Small tables with named rows and columns. After each table, cells are looked up by row and column.

vum:
	fasubuv	terokur	gumopas	betunag
mapip	58	58	58	60
fali	59	58	57	62
feb	60	64	61	79
gazile	69	6	95	19
mizu	60	58	59	61
gos	80	94	61	68
pigiku	62	59	66	52
bim	76	58	65	95
lenuti	58	58	56	62
zorubu	59	60	57	63

betunag of fali: 62
fasubuv of zorubu: 59
betunag of feb: 79
terokur of gos: 94
gumopas of pigiku: 66
betunag of pigiku: 52
betunag of mizu: 61
terokur of gazile: 6
gumopas of fali: 57
fasubuv of gazile: 69
fasubuv of mizu: 60
fasubuv of fali: 59
gumopas of bim: 65
fasubuv of lenuti: 58
betunag of bim: 95
terokur of lenuti: 58

somok:
         pigavar  sekid  fab  garufi  nubize  rik  gudonum  zasogas  tinasa
febuf        115    194  197     184     111  191       82      119     203
luzu         192    198  195     109     130  137      148      127     171
gom          161    229  191      77     111  144      161      120     183
kosivov      134    143  199     140     157  175      143      132     106
tek           98    123  152     124     138  108      171       59     182
bukavod      202    171  168     151     150  107      165      127     119
femoken      158    192  156     103     132  104      160      129     139
nuteti       138    170  151     128     106  133      116      186     151
fisosap      166    146  197     139     185  156      121      179     176

What is the sekid of tek in somok?
123
What is the rik of nuteti in somok?
133
What is the sekid of fisosap in somok?
146
What is the pigavar of fisosap in somok?
166
What is the fab of gom in somok?
191
What is the tinasa of bukavod in somok?
119
What is the zasogas of febuf in somok?
119
What is the nubize of luzu in somok?
130
What is the tinasa of nuteti in somok?
151
What is the nubize of gom in somok?
111
What is the zasogas of nuteti in somok?
186
What is the zasogas of femoken in somok?
129
What is the nubize of bukavod in somok?
150
What is the tinasa of gom in somok?
183
What is the pigavar of luzu in somok?
192

Table naz
,tiloku,pezuben,zok,felum,noraso,kekiga,filipa,pon,biz,nor
fisa,42513,52836,52836,52836,36319,24705,24705,24705,44262,61135
kazud,42513,52836,52836,52836,36319,24705,24705,24705,44262,61135
maf,42513,52836,52836,67559,63945,24705,24705,24705,44116,61135
tedemuf,42513,52836,52836,52836,67559,63945,24705,24705,44262,44116
dat,42513,67559,63945,52836,36319,24705,24705,24705,44262,86890
pipez,42513,52836,52836,52836,36319,24705,24705,24705,44262,67559
koboduf,42513,50951,52836,52836,36319,67559,63945,24705,44262,61135
todisi,67559,63945,52836,52836,36319,24705,24705,38022,86890,65683
nir,42513,52836,52836,50951,36319,24705,26161,67559,63945,61135
dit,42513,52836,52836,52836,36319,24705,24705,24705,44262,61135
les,42513,52836,52836,52836,36319,24705,24705,26161,67559,63945
tifeb,42513,52836,67559,63945,36319,24705,24705,24705,44262,61135
musin,63945,52836,52836,52836,36319,24705,38022,86890,65683,61135
far,42513,52836,50951,52836,36319,26161,67559,63945,44262,61135

pon of musin = 86890
nor of kazud = 61135
biz of dat = 44262
biz of fisa = 44262
pezuben of musin = 52836
biz of todisi = 86890
filipa of tifeb = 24705
pezuben of tifeb = 52836
zok of far = 50951
zok of dat = 63945
pon of tedemuf = 24705
biz of tedemuf = 44262
kekiga of pipez = 24705
Which row has the largest felum? maf

tivivoz =
	zem	rul
varami	71	61
bozuk	77	54
guv	15	65
pures	76	75
zikezil	40	66

zem of zikezil = 40
rul of guv = 65
rul of varami = 61
rul of zikezil = 66
zem of pures = 76
rul of pures = 75
zem of bozuk = 77
zem of guv = 15
rul of bozuk = 54
Row with the largest zem: bozuk

Table bibugov
,paze,bekem,petusa,lobidot,sok,tal,zapuba,movusab,viza
vesip,4.67,1.25,-0.45,-0.39,-1.77,3.86,8.29,-5.41,4.41
bug,0.20,-1.31,5.52,1.61,5.62,0.61,3.56,-1.79,2.99
dif,0.01,8.80,1.49,2.29,1.19,5.89,-1.98,3.12,-0.16
dis,0.97,4.88,0.97,4.37,3.85,-1.07,-2.48,1.73,-0.77
toger,2.24,3.73,1.12,-1.33,-4.65,4.98,-1.30,8.54,0.32
faser,1.29,-1.25,4.40,2.65,6.55,-2.38,4.05,-0.99,2.18
bodotav,0.22,6.75,1.25,2.08,0.99,6.88,1.68,-0.97,1.58

viza of toger = 0.32
paze of dis = 0.97
tal of faser = -2.38
movusab of dis = 1.73
paze of dif = 0.01
tal of bug = 0.61
movusab of bug = -1.79
tal of dif = 5.89
sok of bug = 5.62
sok of bodotav = 0.99
zapuba of vesip = 8.29
viza of dis = -0.77
petusa of bug = 5.52
bekem of vesip = 1.25

nosanad =
,nev,fel,pepa,nezasa
fige,24,70,16,43
lunusi,26,82,70,82
noz,38,50,59,11
mupo,47,19,46,81

pepa of mupo: 46
nev of lunusi: 26
fel of mupo: 19
pepa of lunusi: 70
fel of fige: 70
nezasa of mupo: 81
fel of noz: 50
Which row has the largest nezasa? lunusi

sadi.tsv
	kilusuf	sovi
bometo	111	153
zam	113	149
lem	134	117
gired	148	96
negufon	144	100
sesulo	60	216
reru	98	166
lusovet	105	160
falur	127	133
nuta	132	119
kegipe	109	157
nagiz	121	137

What is the sovi of nagiz in sadi? 137
What is the kilusuf of kegipe in sadi? 109
What is the sovi of kegipe in sadi? 157
What is the kilusuf of gired in sadi? 148
What is the kilusuf of negufon in sadi? 144
What is the kilusuf of nuta in sadi? 132
What is the sovi of falur in sadi? 133
What is the sovi of nuta in sadi? 119
What is the kilusuf of falur in sadi? 127
What is the sovi of lusovet in sadi? 160
What is the kilusuf of nagiz in sadi? 121
What is the sovi of sesulo in sadi? 216
What is the sovi of negufon in sadi? 100
What is the kilusuf of sesulo in sadi? 60
What is the sovi of gired in sadi? 96
What is the kilusuf of lusovet in sadi? 105
What is the sovi of zam in sadi? 149
What is the kilusuf of lem in sadi? 134

